Below are the code and all the weights of a small trained network. Each question names an input and a target symbol and asks about switching units off, where a switched-off unit gives its printed mean instead of its output.

import numpy as np


def w(rows, s, z=0):
    codes = np.array(rows[::2]) - 128.0
    scale = np.full(codes.shape[1], s)
    scale[-1] = z or s
    return codes * scale


def norm(h):
    return h / np.sqrt((h * h).mean(-1, keepdims=True) + 1e-5)


def f(y):
    return y / 2 * (1 + np.tanh(0.7978845608 * (y + 0.044715 * y**3)))


def softmax(a):
    e = np.exp(a - a.max(-1, keepdims=True))
    return e / e.sum(-1, keepdims=True)


def log_softmax(a):
    a = a - a.max(-1, keepdims=True)
    return a - np.log(np.exp(a).sum(-1, keepdims=True))


def net(x, mask):
    ids = ['βγδθλμφψ'.index(c) for c in x.split()]
    T = len(ids)
    res = E[ids] + P[:T]
    r = norm(res)
    for j in range(3):
        rows = slice(3 * j, 3 * j + 3)
        q, k, v = (r @ M[0][rows].T for M in (Q, K, V))
        z = softmax(np.where(np.tri(T) > 0, q @ k.T / 3**0.5, -1e9)) @ v
        o = O[0][rows]
        res = res + np.where(mask[j], z, o[:, -1]) @ o[:, :-1]
    y = f(norm(res) @ A[0][:, :-1].T + A[0][:, -1])
    res = res + np.where(mask[3:11], y, B[0][:, -1]) @ B[0][:, :-1]
    return log_softmax(norm(res)[-1] @ U[:, :-1].T + U[:, -1])


Q, K, V, O, A, B = {}, {}, {}, {}, {}, {}
E = w([
[137,138,154,124,97],'β',
[164,139,193,117,72],'γ',
[25,156,128,123,164],'δ',
[34,143,136,143,165],'θ',
[104,213,83,46,163],'λ',
[47,131,107,208,188],'μ',
[129,136,144,126,247],'φ',
[106,110,106,221,228],'ψ',
],0.015)
P = w([
[148,123,3,177,90],'0',
[161,167,81,152,170],'1',
[97,118,67,139,92],'2',
[132,186,130,165,134],'3',
[77,103,84,117,110],'4',
[113,183,154,156,131],'5',
[82,93,101,112,115],'6',
[109,167,167,149,130],'7',
[86,83,117,109,117],'8',
[99,159,193,148,124],'9',
[89,69,136,111,116],'10',
[72,152,193,136,133],'11',
[95,75,134,111,117],'12',
],0.015)
Q[0] = w([
[168,53,31,71,106],'h1',
[111,181,149,121,106],'h1',
[141,148,136,98,154],'h1',
[189,157,69,120,178],'h2',
[144,102,43,118,71],'h2',
[152,32,68,121,140],'h2',
[221,160,89,162,107],'h3',
[197,87,65,46,86],'h3',
[154,53,2,139,131],'h3',
],0.016)
K[0] = w([
[168,216,10,82,70],'h1',
[104,135,170,119,119],'h1',
[101,108,116,113,123],'h1',
[151,191,47,159,166],'h2',
[162,122,83,173,36],'h2',
[177,33,87,220,113],'h2',
[113,139,73,84,224],'h3',
[90,251,41,92,56],'h3',
[226,156,45,83,59],'h3',
],0.014)
V[0] = w([
[114,144,166,193,252],'h1',
[64,139,4,191,119],'h1',
[202,8,133,194,115],'h1',
[101,151,48,25,117],'h2',
[138,232,156,90,93],'h2',
[149,191,121,75,187],'h2',
[141,140,129,35,138],'h3',
[141,120,124,128,182],'h3',
[88,88,201,170,97],'h3',
],0.013)
O[0] = w([
[87,252,78,163,158,254],'h1',
[228,161,104,148,44,211],'h1',
[172,115,126,231,169,34],'h1',
[36,159,105,134,87,108],'h2',
[34,80,155,188,182,176],'h2',
[76,193,144,138,145,130],'h2',
[109,150,136,47,144,71],'h3',
[143,112,150,132,187,124],'h3',
[182,182,122,164,54,156],'h3',
],0.011,0.0076)
A[0] = w([
[220,79,28,37,105,44],'n1',
[152,155,95,116,185,111],'n2',
[175,127,82,136,94,145],'n3',
[81,111,175,125,108,132],'n4',
[111,149,49,124,90,224],'n5',
[64,154,119,120,125,109],'n6',
[107,65,3,164,116,95],'n7',
[183,70,163,93,100,2],'n8',
],0.019,0.0033)
B[0] = w([
[95,43,38,185,235,205],'n1',
[89,174,164,78,103,169],'n2',
[85,85,144,75,81,199],'n3',
[148,105,138,118,95,175],'n4',
[153,30,190,154,148,255],'n5',
[167,106,86,101,119,222],'n6',
[83,85,55,140,220,181],'n7',
[166,253,203,87,81,188],'n8',
],0.021,0.0093)
U = w([
[134,98,24,177,191,186],'β',
[102,72,212,151,193,106],'γ',
[116,101,148,71,76,85],'δ',
[201,182,174,114,57,109],'θ',
[21,139,116,120,89,3],'λ',
[143,160,138,254,98,101],'μ',
[74,216,122,111,196,186],'φ',
[169,199,115,229,180,161],'ψ',
],0.012,0.0051)

Each question gives the input, a string of symbols that net reads in full, and the target symbol t.
The units are the heads (3 rows each of Q, K, V and O) and the neurons (one row each of A and B). Each row of codes is followed by its name. A weight is (code - 128) times the scale printed after its matrix; where a second scale follows, it is the last column's (O, A, B and U).
mask holds one flag per unit, heads first, then neurons. A switched-off unit (its flag False) gives its mean, the last column of its rows in O or B, instead of its output. The means were averaged over made-up inputs and are rounded, as every weight is.
A unit's drop is (log p(t) with every unit on - log p(t) with that unit switched off) / (log p(t) with every unit on - log p(t) with every unit switched off).
The circuit of an input: a set's keep is (log p(t) with only the set's units on - log p(t) with every unit switched off) / (log p(t) with every unit on - log p(t) with every unit switched off). Starting from all 11 units, units are removed one at a time, each time the one whose removal leaves the highest keep (on an exact tie, the one counted first), for as long as the keep stays at least 0.8.
circuit, biggest first: the units of the circuit, biggest drop first
unit that matters most: the unit with the biggest drop
k most important neurons: the k neurons with the biggest drops, biggest first
heads that matter: for each layer, one digit per head in row order, 1 if its drop is at least 0.15 and else 0, layers parted by /
input λ γ δ φ γ φ φ δ γ γ γ ψ γ, target θ: unit that matters most : h1
input φ γ γ φ β μ, target φ: heads that matter : 011
input β φ φ φ δ φ δ φ ψ θ, target ψ: circuit, biggest first : (n3; h3)
input φ β φ, target γ: 2 most important neurons : (n5; n8)
input γ μ γ φ φ ψ μ μ γ γ, target μ: heads that matter : 000
input ψ θ δ γ γ φ γ γ δ φ φ, target δ: heads that matter : 111
input δ δ φ δ μ μ λ θ, target μ: 2 most important neurons : (n3; n1)
input ψ θ γ γ θ γ γ θ, target θ: heads that matter : 101
input δ γ γ β γ θ, target θ: 4 most important neurons : (n7; n1; n6; n3)
input μ ψ λ γ γ γ γ, target θ: circuit, biggest first : (n8; h1)
input γ γ β θ ψ δ β φ γ γ θ λ, target λ: 2 most important neurons : (n1; n8)
input δ δ γ γ φ φ γ μ, target ψ: heads that matter : 000
input φ γ θ δ, target θ: circuit, biggest first : (n1; n7)
input γ γ φ γ λ γ, target λ: circuit, biggest first : (h2)
input λ γ γ β δ γ γ δ, target δ: circuit, biggest first : (n1; n6)
input φ φ μ δ ψ γ λ β, target λ: 3 most important neurons : (n1; n5; n7)
input φ φ λ ψ δ μ δ γ ψ φ γ θ, target φ: heads that matter : 100
input γ γ γ λ δ θ, target λ: heads that matter : 110
input θ φ θ γ γ δ, target δ: heads that matter : 100
input δ δ δ μ β μ β θ θ δ, target θ: heads that matter : 101
input γ ψ β γ δ ψ γ γ λ ψ λ γ, target ψ: unit that matters most : h1
input θ δ φ γ, target φ: circuit, biggest first : (h3; n5)
